Table B holds the same points as the rows below and some others, measured another way and shuffled. Each row below is followed by which row of B it is.
B:
1: [135 112 46 -384 -37 69 82 -131 44 -61 -149 -37 -58 -56 240 -153 77 106 81 244 99 32]
2: [81 -12 42 -161 -2 -71 39 -51 61 -37 -105 -17 37 11 102 -71 -35 57 18 96 -33 -100]
3: [290 -19 41 -182 -2 14 148 -173 158 -219 -222 76 58 9 72 -133 88 -61 59 52 108 224]
4: [-7 68 -38 -89 -32 -23 -22 -69 -117 138 -160 -42 -86 94 -81 77 131 -22 -70 -89 -105 -77]
5: [-147 -23 96 19 180 42 -70 52 -83 102 -16 -9 -199 -14 -81 170 60 -3 -89 -115 -89 -36]
6: [-196 -5 100 98 197 88 -47 180 -84 38 133 -56 -241 -89 34 115 -62 52 -102 -57 -107 -219]
7: [75 -38 105 -176 105 -12 25 -101 57 -11 -160 38 -38 0 3 16 76 -4 14 18 13 125]
8: [94 -2 -16 -81 -71 -114 55 -36 2 31 -143 -43 115 76 40 -59 -21 24 -25 12 -103 -192]
9: [303 88 70 -555 -130 -45 122 -291 100 26 -350 -9 101 33 170 -217 123 75 142 298 99 174]
10: [133 28 -66 -10 -106 -67 97 2 7 -64 -100 -46 96 61 72 -109 -44 2 -35 -4 -90 -232]
11: [148 -35 44 67 70 57 127 -2 37 -106 -121 28 -4 4 -22 -19 53 -88 -47 -105 -15 77]
12: [142 -12 140 -270 39 -26 75 -97 71 44 -176 -6 15 -17 72 -89 7 41 57 147 0 71]
13: [109 -36 -21 46 48 14 60 -69 24 -124 -157 56 -16 59 -67 50 122 -102 -56 -163 -6 98]
14: [-130 -63 165 155 249 121 25 194 -73 66 58 -36 -126 -93 10 116 -33 22 -110 -95 -96 -102]
15: [-92 22 19 17 83 27 -37 65 -66 16 18 -37 -160 -13 7 75 1 18 -75 -59 -84 -163]
16: [175 19 -79 -78 -54 -25 56 -136 82 -214 -146 51 -27 59 9 -55 84 -74 0 -51 35 43]
17: [75 32 -72 -129 -81 -80 31 -91 -10 -26 -169 -30 90 77 74 -31 68 38 -21 4 -42 -144]
18: [-101 -130 75 277 174 -11 48 189 -65 33 -12 -27 91 2 -30 133 -40 -4 -150 -205 -150 -208]
19: [120 92 -19 -399 -168 -174 -35 -228 -19 188 -260 -54 -6 134 -25 -68 58 43 51 130 -94 -80]
20: [-182 7 103 -96 95 -59 -91 86 -111 228 5 -94 -118 -8 17 97 -55 116 -62 35 -167 -278]
21: [-44 139 -297 28 -157 -48 -80 -66 -60 -235 14 -11 -166 106 46 34 79 -20 -81 -141 -41 -315]
22: [-58 -43 129 -111 238 82 -53 -70 11 -22 -87 71 -234 -45 -66 163 147 -28 -29 -79 44 229]
23: [-21 -30 87 85 178 104 23 82 18 -112 54 21 -201 -74 10 47 -14 -35 -60 -74 -18 -5]
24: [-191 -18 -68 290 100 0 -76 146 -146 23 63 -26 -161 57 -136 210 21 -67 -186 -299 -181 -271]
25: [-36 -35 166 -16 210 103 23 61 -18 42 -25 -4 -169 -76 -13 71 27 -9 -45 -29 -35 59]
26: [-77 -90 195 112 224 56 50 153 -71 155 -37 -39 -26 -50 -41 107 -19 10 -98 -94 -125 -62]
27: [-23 -133 105 60 134 -101 -6 -25 -70 212 -240 23 95 114 -216 197 112 -71 -105 -233 -153 57]
28: [61 10 71 -195 9 -56 17 -62 27 43 -110 -29 -33 7 49 -51 -20 46 14 94 -53 -73]
29: [61 -26 -44 -73 -89 -177 24 -71 -46 120 -227 -37 193 141 -38 19 42 15 -50 -67 -139 -184]
30: [13 -18 5 13 61 -3 12 -20 -21 -26 -99 12 -64 40 -43 68 71 -43 -62 -116 -54 -24]
31: [64 125 -230 -70 -105 23 -24 -127 41 -348 -17 38 -191 41 98 -28 111 -39 -19 -57 75 -104]
32: [-25 -21 -11 190 114 74 26 58 -65 -55 -45 17 -121 27 -109 131 95 -105 -125 -241 -75 -10]
33: [23 -50 71 -109 -13 -161 21 -15 -37 200 -179 -62 144 81 -15 7 -31 57 -34 14 -162 -191]
34: [66 124 -112 -90 -22 89 -16 -103 16 -243 -9 33 -303 1 27 -14 106 -67 -11 -42 53 20]
35: [-9 -19 124 47 159 107 56 92 -23 2 -6 -19 -143 -70 4 38 -4 -14 -62 -43 -52 -17]
36: [66 -13 47 -200 -41 -145 12 -71 21 86 -147 -37 79 60 45 -53 -38 64 13 88 -95 -155]
37: [-82 -79 156 -35 101 -94 17 114 -59 230 -72 -86 122 -5 50 41 -97 116 -65 39 -175 -269]
38: [-9 20 -79 170 82 102 9 35 -18 -228 34 36 -223 -3 -34 83 74 -100 -98 -204 -9 -34]
39: [148 -11 26 -57 -20 -31 103 -26 42 -47 -129 -22 71 26 58 -90 -15 -7 -11 20 -45 -76]
40: [-62 45 -174 74 -66 -76 -53 11 -31 -164 24 -21 -69 68 48 38 -3 9 -85 -117 -80 -328]
41: [-93 10 -7 37 79 5 -50 26 -76 22 -29 -14 -143 33 -54 120 58 -11 -92 -133 -87 -123]
42: [156 -14 -3 -121 -43 -77 68 -115 28 -6 -223 14 91 81 -14 -37 74 -29 -5 -25 -39 13]
43: [9 -123 25 122 132 -58 -10 -77 -51 72 -255 76 44 139 -262 234 204 -147 -119 -336 -89 171]
44: [46 91 -82 -332 79 98 -95 -275 133 -385 -75 138 -365 -39 93 42 235 -24 69 39 246 291]
45: [96 58 -208 65 -39 43 10 -129 34 -338 -87 83 -150 79 -29 50 184 -133 -62 -218 66 55]
46: [-124 -55 397 124 372 250 102 339 -88 228 154 -105 -249 -232 48 36 -165 56 -86 57 -133 -67]
47: [40 -12 131 -194 88 -6 28 -39 38 37 -100 -11 -55 -36 65 -21 -1 56 21 98 -17 5]
48: [168 -115 140 363 80 40 255 251 -42 80 -71 -75 207 2 -56 -74 -140 -97 -132 -168 -215 -173]
49: [22 -30 88 81 194 170 94 92 46 -213 33 29 -120 -121 128 3 20 -8 -50 -43 62 38]
50: [-77 -85 82 111 157 -17 2 135 35 -92 79 -7 -55 -57 62 40 -122 33 -69 -43 -82 -209]
51: [-8 -111 271 -182 146 -118 2 46 31 257 -77 -54 23 -34 7 -15 -157 100 14 146 -157 -116]
52: [-139 30 -92 220 76 46 -73 82 -113 -65 62 -4 -260 44 -127 176 61 -94 -151 -273 -119 -166]
53: [-91 113 -84 -87 2 59 -46 27 -21 -176 100 -45 -221 -59 194 -20 -17 93 -27 70 13 -271]
54: [125 -91 157 -81 111 -5 120 -6 72 -6 -153 8 115 -30 65 -50 -11 16 5 44 -17 48]
55: [85 9 97 -328 17 -66 18 -110 77 6 -132 -18 -11 -23 132 -89 -14 103 68 199 11 -25]
56: [-71 -100 -17 392 185 53 -1 139 -22 -168 69 59 -163 14 -177 184 15 -159 -171 -364 -106 -60]
57: [-30 54 -53 -203 56 22 -93 -159 32 -166 -72 65 -244 11 27 82 156 -4 0 -25 81 77]
58: [121 -59 77 -144 3 -97 81 -58 62 26 -181 -15 161 31 74 -64 -15 47 13 62 -49 -63]
59: [37 -31 196 -116 200 92 32 43 114 -121 73 20 -249 -144 97 -63 -108 23 28 127 27 52]
60: [104 -1 -19 -169 -61 -118 32 -107 36 -9 -176 -7 83 74 45 -50 24 23 4 37 -48 -98]
61: [252 -41 114 -344 56 -8 93 -233 181 -159 -254 91 26 -19 85 -107 105 -10 105 138 145 315]
62: [134 -4 -143 -37 -143 -158 45 -122 10 -73 -218 0 172 157 -18 -19 74 -32 -43 -108 -76 -149]
63: [-112 -124 311 65 310 73 47 209 -46 203 16 -50 -59 -120 1 89 -104 62 -76 -2 -130 -62]
64: [3 71 -218 -160 -100 -110 -113 -223 14 -190 -139 58 -106 133 -9 82 178 -23 -22 -103 25 -66]
65: [-34 -46 154 140 189 106 68 147 -61 73 -7 -34 -108 -53 -47 73 -12 -36 -96 -111 -105 -32]
66: [60 5 -23 -274 -64 -156 -29 -170 39 14 -202 5 58 90 39 -12 59 55 28 64 -32 -72]
67: [209 142 -48 -302 -43 114 41 -221 97 -255 -110 58 -301 -20 65 -117 144 -67 77 95 145 230]
68: [73 94 -41 -76 6 108 53 -5 52 -250 47 -7 -208 -71 165 -99 -5 12 4 69 57 -76]
69: [155 -66 177 -82 26 -61 158 47 26 143 -157 -66 190 -1 67 -127 -107 44 -4 103 -122 -114]
70: [20 34 -41 -106 -58 -100 -17 -57 -36 42 -114 -41 -2 78 10 -1 17 25 -30 -10 -99 -181]
71: [19 -101 117 50 107 -63 54 46 -36 136 -147 -18 106 43 -70 69 3 -13 -76 -103 -132 -64]
72: [17 119 -82 -179 -55 19 -30 -94 -26 -81 -58 -23 -189 15 79 -20 84 25 -6 38 7 -102]

[-133 151 101 -60 -214 47 5 -109 75 175 135 212 -155 -29 54 -109 -203 -53 93 35 97 -6 -93 61 -57 -14 12 6 -41 -106 -117] => 39
[141 -269 -616 -51 180 140 -203 304 129 -118 -42 57 353 194 -79 258 321 -64 -228 232 176 -232 -123 14 7 -125 -91 199 -37 359 241] => 20
[-143 90 -99 -219 107 -141 -247 -52 312 80 -76 356 435 93 -57 174 205 121 -18 248 -159 -95 13 -215 83 -441 189 -304 -145 -142 385] => 53
[-150 483 30 -372 -120 -79 -172 -138 193 38 -191 -63 -163 1 -42 -9 -184 -178 8 161 -148 -338 -250 48 -47 154 -177 86 -191 -362 -456] => 47
[3 100 104 -110 -101 50 17 -115 -46 91 35 15 -209 -73 67 -154 -256 -137 37 -71 79 -15 -97 87 -52 84 -171 238 5 -88 -245] => 7
[104 -101 -65 -140 166 -90 -190 -11 -51 -285 -214 -294 301 133 -31 -95 -58 130 -237 -46 -79 -134 -60 -98 38 -230 -213 267 103 -116 99] => 14
[-41 -71 181 243 -79 194 98 -121 -65 448 406 481 -268 -103 90 -107 -193 -22 196 -99 61 260 115 53 -90 -145 84 -24 72 189 -8] => 16
[305 -233 13 102 302 120 -31 -39 -231 60 51 -55 -74 -28 37 -156 -126 4 -117 -217 -67 95 112 25 -27 -93 -316 446 231 213 -70] => 22
[38 -49 -64 71 -189 106 -19 37 -66 -88 93 -97 -102 124 43 -212 -232 71 -129 -34 219 -78 -129 145 -87 37 -141 288 168 21 -129] => 71
[-78 -31 -235 161 -67 14 -331 109 61 -295 -1 -258 336 407 -165 -39 -32 382 -286 149 -75 -302 -160 -58 -65 -350 -13 9 135 -41 113] => 4
[-223 138 17 -236 -557 -177 -70 -2 194 -395 -114 -169 214 247 91 -305 -274 292 -190 138 398 -182 -280 78 10 -76 77 13 105 -461 140] => 33
[-95 -94 122 198 -16 -18 -240 -97 -151 -231 33 -327 241 246 -100 -181 -238 329 -152 -106 -173 -67 -53 -156 -66 -447 -45 43 139 -143 87] => 32
[-146 -27 142 94 140 -36 -214 -158 14 129 104 178 264 74 -79 37 -24 167 53 -10 -294 59 83 -256 7 -544 136 -224 -52 -67 257] => 34
[257 -69 -175 -249 198 10 -81 52 -63 -169 -224 -230 34 10 34 -86 -49 -126 -222 -45 64 -155 -91 86 19 116 -396 524 89 32 -151] => 63
[-33 -15 185 132 -36 125 -14 -147 -166 171 187 30 -206 -44 20 -148 -289 -57 89 -163 -47 80 -13 6 -95 -102 -106 158 35 26 -186] => 11
[173 -412 -336 433 -44 440 25 219 -340 -13 330 -216 -241 134 -36 -65 -175 -127 -119 -153 320 -47 -139 228 -205 115 -277 546 176 565 -238] => 27
[-199 309 222 -244 63 -167 -205 -253 200 195 -62 274 146 -34 -28 30 -52 50 99 108 -335 -47 9 -198 44 -334 99 -259 -160 -338 55] => 68
[-228 859 296 -419 -368 -355 -270 -281 431 -104 -273 -25 -86 222 -24 -329 -340 400 -158 297 -295 -439 -205 74 -4 21 -36 -182 79 -852 -412] => 28
[-171 -57 64 231 71 120 -107 -103 83 449 362 593 96 -7 -47 145 54 61 200 69 -167 176 137 -166 -39 -480 279 -352 -92 184 280] => 31
[-36 -69 190 259 -94 146 -7 -122 -191 151 268 37 -190 22 25 -199 -316 69 48 -171 -6 115 2 25 -110 -164 -52 119 121 60 -122] => 13
[182 -138 -140 -32 95 26 -117 50 -102 -229 -106 -269 104 136 -6 -145 -106 85 -243 -61 58 -122 -77 46 -16 -55 -282 396 179 37 -36] => 26
[-7 180 -248 -281 -231 -43 -108 98 231 -185 -145 -38 64 175 21 -86 -53 49 -193 228 233 -306 -239 165 -10 130 -118 176 40 -173 -100] => 37
[96 -92 -20 -58 183 3 -142 -52 -76 -53 -65 -88 134 44 -19 -57 -75 34 -111 -69 -109 -42 -1 -80 6 -200 -174 220 60 -3 29] => 35
[-166 141 -28 -107 -363 36 24 -11 174 88 138 263 -89 51 83 -104 -162 -4 42 144 292 -56 -163 126 -45 38 86 -28 -26 -119 -24] => 66
[-65 124 125 -312 -213 -69 61 -117 55 -5 -77 47 -74 -98 139 -184 -236 -144 38 -24 220 0 -138 63 12 91 -102 185 -43 -245 -95] => 12
[38 -350 -576 314 108 589 46 268 -54 572 506 551 -277 -89 -61 451 241 -575 230 124 278 28 -87 160 -183 112 -8 158 -263 875 -115] => 17
[57 112 -88 -297 86 -19 -38 -41 183 204 -52 343 0 -96 66 53 59 -169 26 118 25 -37 -16 26 47 13 -74 84 -78 -17 3] => 1
[-33 184 -46 -247 -182 117 122 -41 123 305 84 341 -341 -182 124 -20 -135 -374 152 79 254 -33 -148 191 -54 303 -109 194 -136 13 -295] => 9
[16 -108 -178 14 114 5 -212 52 59 -89 -6 16 311 178 -68 43 73 150 -148 85 -54 -107 -28 -102 10 -328 -12 26 37 55 221] => 15
[-265 -4 -94 144 -158 63 -169 6 197 171 249 385 226 175 -68 122 60 160 63 201 13 -26 -46 -115 -46 -424 301 -352 -92 43 305] => 40
[-273 -169 432 282 -187 -49 -69 -232 -145 18 275 90 227 88 35 -250 -321 364 95 -199 -43 285 89 -245 -29 -651 266 -255 102 -181 405] => 45
